Below are the code and all the weights of a small trained network. Each question names an input and a class and asks about switching units off, where a switched-off unit gives its printed mean instead of its output.

import numpy as np


def w(rows, s, z=0):
    codes = np.array(rows[::2]) - 128.0
    scale = np.full(codes.shape[1], s)
    scale[-1] = z or s
    return codes * scale


def norm(h):
    return h / np.sqrt((h * h).mean(-1, keepdims=True) + 1e-5)


def f(y):
    return y / 2 * (1 + np.tanh(0.7978845608 * (y + 0.044715 * y**3)))


def log_softmax(a):
    a = a - a.max(-1, keepdims=True)
    return a - np.log(np.exp(a).sum(-1, keepdims=True))


def net(x, mask):
    res = np.array(x, float).reshape(1, 5) / 4 @ E
    u = 0
    for l in range(4):
        y = f(norm(res) @ A[l][:, :-1].T + A[l][:, -1])
        res = res + np.where(mask[u : u + 3], y, B[l][:, -1]) @ B[l][:, :-1]
        u += 3
    return log_softmax(norm(res)[-1] @ U[:, :-1].T + U[:, -1])


A, B = {}, {}
E = w([
[254,148,142,196,41,211,91,58,119,208],'x0',
[130,176,220,87,139,97,25,132,116,240],'x1',
[115,254,132,37,85,237,88,104,144,134],'x2',
[67,79,3,165,30,94,137,146,7,130],'x3',
[188,22,116,145,198,143,12,165,102,156],'x4',
],0.0092)
A[0] = w([
[254,142,117,150,158,195,103,131,145,146,247],'L0N0',
[92,138,97,61,129,96,38,187,55,126,45],'L0N1',
[101,120,181,126,147,44,193,134,186,107,73],'L0N2',
],0.0084,0.0014)
B[0] = w([
[82,152,194,36,70,132,51,165,161,111,253],'L0N0',
[151,130,192,107,122,149,63,128,131,69,181],'L0N1',
[103,132,203,170,207,135,201,4,151,132,203],'L0N2',
],0.012,0.006)
A[1] = w([
[89,148,100,69,124,134,72,183,154,17,5],'L1N0',
[212,181,96,140,101,108,96,138,68,254,130],'L1N1',
[154,228,173,91,139,93,93,114,147,200,208],'L1N2',
],0.0082,0.0026)
B[1] = w([
[129,77,160,167,133,61,206,81,70,132,187],'L1N0',
[100,223,115,124,64,224,144,124,167,109,182],'L1N1',
[137,85,189,180,156,119,114,181,249,123,253],'L1N2',
],0.011,0.0066)
A[2] = w([
[254,94,122,134,146,182,119,85,138,143,113],'L2N0',
[115,147,104,122,107,114,122,155,121,86,47],'L2N1',
[174,54,113,153,139,87,71,65,52,178,3],'L2N2',
],0.0095,0.0029)
B[2] = w([
[109,178,215,135,156,57,89,151,159,82,245],'L2N0',
[107,124,131,178,107,178,174,97,30,100,109],'L2N1',
[197,108,113,148,107,94,12,149,163,107,254],'L2N2',
],0.011,0.0013)
A[3] = w([
[117,144,254,158,69,160,113,72,127,133,253],'L3N0',
[92,186,212,99,207,144,29,199,144,193,80],'L3N1',
[221,98,153,151,159,89,204,136,168,95,66],'L3N2',
],0.0089,0.0033)
B[3] = w([
[188,158,149,37,183,80,108,176,231,120,248],'L3N0',
[161,182,91,80,47,213,110,74,255,226,223],'L3N1',
[70,242,248,123,176,113,159,178,60,171,158],'L3N2',
],0.0077,0.012)
U = w([
[169,150,176,95,110,174,72,144,199,162,242],'0',
[61,116,177,128,198,80,254,123,118,108,143],'1',
[139,132,7,140,53,171,211,111,84,158,3],'2',
[155,37,121,156,140,89,76,207,42,100,10],'3',
],0.014,0.0045)

Each question gives the input, the list of numbers given to net, and the class t.
The units are the neurons (one row each of A and B). Each row of codes is followed by its name. A weight is (code - 128) times the scale printed after its matrix; where a second scale follows, it is the last column's (A, B and U).
mask holds one flag per neuron, layer by layer. A switched-off neuron (its flag False) gives its mean, the last column of its row in B, instead of its output. The means were averaged over made-up inputs and are rounded, as every weight is.
A unit's drop is (log p(t) with every unit on - log p(t) with that unit switched off) / (log p(t) with every unit on - log p(t) with every unit switched off).
The circuit of an input: a set's keep is (log p(t) with only the set's units on - log p(t) with every unit switched off) / (log p(t) with every unit on - log p(t) with every unit switched off). Starting from all 12 units, units are removed one at a time, each time the one whose removal leaves the highest keep (on an exact tie, the one counted first), for as long as the keep stays at least 0.8.
circuit, biggest first: the units of the circuit, biggest drop first
k most important neurons: the k neurons with the biggest drops, biggest first
drop when u is switched off: that unit's drop, to one decimal
input [3,-2,-5,-8,-4], class 1: circuit, biggest first => [L0N2]
input [0,-7,4,1,-6], class 2: circuit, biggest first => [L1N2, L0N0]
input [8,4,-6,6,-2], class 2: circuit, biggest first => [L1N1, L1N2, L0N1]
input [3,0,2,6,1], class 2: circuit, biggest first => [L1N2, L0N0]
input [2,4,-3,1,-6], class 1: circuit, biggest first => [L0N0, L3N1]
input [-4,0,-1,-1,6], class 3: 2 most important neurons => [L1N0, L1N2]
input [-4,-7,4,2,-2], class 2: 3 most important neurons => [L1N2, L3N0, L0N0]
input [-2,0,-2,-7,-6], class 1: 2 most important neurons => [L0N2, L0N0]
input [3,-4,-4,4,-3], class 2: 2 most important neurons => [L1N2, L0N2]
input [-2,4,-1,5,0], class 3: 2 most important neurons => [L1N0, L0N1]
input [-5,0,2,-5,-5], class 1: 2 most important neurons => [L0N0, L0N2]
input [0,3,-4,3,-4], class 1: 2 most important neurons => [L3N1, L0N0]
input [-4,-3,5,1,7], class 3: drop when L1N0 is switched off => 0.6
input [-1,3,-2,7,0], class 3: most important neuron => [L0N1]
input [-4,-1,-5,7,-1], class 3: drop when L3N1 is switched off => 0.2
